Below is a small trained network, with its code and all its weights. Each question gives an input and a class and asks what happens when units are switched off, that is, made to give their printed mean instead of their output.

import numpy as np


def w(rows, s, z=0):
    codes = np.array(rows[::2]) - 128.0
    scale = np.full(codes.shape[1], s)
    scale[-1] = z or s
    return codes * scale


def f(y):
    return y / 2 * (1 + np.tanh(0.7978845608 * (y + 0.044715 * y**3)))


def log_softmax(a):
    a = a - a.max(-1, keepdims=True)
    return a - np.log(np.exp(a).sum(-1, keepdims=True))


def net(x, mask):
    res = np.array(x, float).reshape(1, 3) / 4 @ E
    y = f(res @ A[0][:, :-1].T + A[0][:, -1])
    res = res + np.where(mask, y, B[0][:, -1]) @ B[0][:, :-1]
    return log_softmax(res[-1] @ U[:, :-1].T + U[:, -1])


A, B = {}, {}
E = w([
[83,242,194,49,121,111,79,171,76,107,178,192],'x0',
[22,93,8,165,149,199,64,196,92,158,159,156],'x1',
[215,148,136,204,91,188,86,155,140,34,82,73],'x2',
],0.012)
A[0] = w([
[106,100,54,146,173,193,91,171,136,115,135,136,50],'n0',
[116,130,155,169,129,103,138,171,150,143,147,119,128],'n1',
[183,114,153,76,129,47,164,120,153,83,168,149,56],'n2',
[59,131,114,104,136,114,95,163,101,125,159,174,108],'n3',
[100,209,182,67,53,161,126,177,139,41,169,140,179],'n4',
[135,255,155,130,105,117,101,138,86,119,128,147,2],'n5',
[119,127,117,99,114,164,131,118,160,157,179,156,101],'n6',
[97,91,75,197,142,148,96,166,111,98,142,145,184],'n7',
[154,118,131,155,119,109,151,112,159,68,65,109,140],'n8',
[124,98,123,146,117,106,128,123,140,91,124,181,116],'n9',
[156,126,191,84,167,108,159,109,138,119,139,136,233],'n10',
[85,66,140,99,178,86,206,54,126,170,173,148,127],'n11',
[25,141,101,110,182,95,101,187,133,126,144,173,99],'n12',
],0.01)
B[0] = w([
[68,127,92,171,136,92,10,197,249,52,182,129,190],'n0',
[138,152,126,140,129,194,140,149,149,161,157,163,128],'n1',
[39,94,116,112,192,122,107,34,100,164,194,129,180],'n2',
[171,172,168,127,124,98,220,59,57,121,5,212,213],'n3',
[23,70,73,72,202,128,137,87,169,186,210,163,253],'n4',
[142,52,9,190,100,152,17,197,181,43,175,80,181],'n5',
[129,69,224,149,153,169,160,106,137,138,89,179,154],'n6',
[99,138,141,125,233,50,171,104,126,158,248,86,215],'n7',
[203,146,167,194,93,248,145,126,90,158,57,194,199],'n8',
[123,104,59,87,58,140,108,80,139,166,142,166,125],'n9',
[152,145,48,221,88,181,15,187,104,89,149,116,233],'n10',
[25,62,75,89,107,60,79,208,227,86,254,44,229],'n11',
[170,131,158,172,86,226,227,81,117,129,37,181,232],'n12',
],0.0072,0.016)
U = w([
[136,111,88,157,80,126,81,194,142,87,135,95,225],'0',
[103,114,118,84,181,101,134,104,129,159,165,123,5],'1',
[167,162,188,127,103,151,176,73,45,147,1,170,212],'2',
],0.014,0.0012)

Each question gives the input, the list of numbers given to net, and the class t.
The units are the neurons (one row each of A and B). Each row of codes is followed by its name. A weight is (code - 128) times the scale printed after its matrix; where a second scale follows, it is the last column's (A, B and U).
mask holds one flag per neuron, in row order. A switched-off neuron (its flag False) gives its mean, the last column of its row in B, instead of its output. The means were averaged over made-up inputs and are rounded, as every weight is.
A unit's drop is (log p(t) with every unit on - log p(t) with that unit switched off) / (log p(t) with every unit on - log p(t) with every unit switched off).
The circuit of an input: a set's keep is (log p(t) with only the set's units on - log p(t) with every unit switched off) / (log p(t) with every unit on - log p(t) with every unit switched off). Starting from the 12 units with the biggest drops (on a tie, the unit counted first), units are removed one at a time, each time the one whose removal leaves the highest keep (on an exact tie, the one counted first), for as long as the keep stays at least 0.8.
units of the circuit, in order: the units of the circuit, biggest drop first
unit that matters most: the unit with the biggest drop
k most important neurons: the k neurons with the biggest drops, biggest first
drop when u is switched off: that unit's drop, to one decimal
input [3,2,7], class 1: unit that matters most -> n10
input [-1,-4,-8], class 0: 2 most important neurons -> (n10; n4)
input [1,8,-6], class 2: 3 most important neurons -> (n12; n3; n4)
input [7,-7,2], class 0: 3 most important neurons -> (n5; n10; n7)
input [-1,-8,6], class 2: 2 most important neurons -> (n8; n11)
input [0,-2,-1], class 0: 2 most important neurons -> (n4; n7)
input [-2,-1,-5], class 0: 2 most important neurons -> (n4; n7)
input [-3,8,-1], class 1: 3 most important neurons -> (n7; n10; n5)
input [8,3,1], class 1: 2 most important neurons -> (n4; n5)
input [-5,7,-2], class 1: 2 most important neurons -> (n7; n10)
input [2,7,2], class 1: 2 most important neurons -> (n7; n0)
input [-1,-5,-5], class 0: 2 most important neurons -> (n10; n4)
input [5,7,6], class 1: 3 most important neurons -> (n7; n4; n10)
input [1,2,4], class 1: units of the circuit, in order -> (n10)
input [8,2,-8], class 2: 2 most important neurons -> (n12; n3)
input [-5,6,-1], class 1: 2 most important neurons -> (n7; n10)
input [-5,-3,-5], class 0: drop when n4 is switched off -> 0.1
input [-3,0,-5], class 0: drop when n2 is switched off -> 0.2
input [1,3,-6], class 2: drop when n3 is switched off -> 0.3
input [7,2,3], class 1: drop when n4 is switched off -> 1.6
input [-3,5,-1], class 1: unit that matters most -> n7
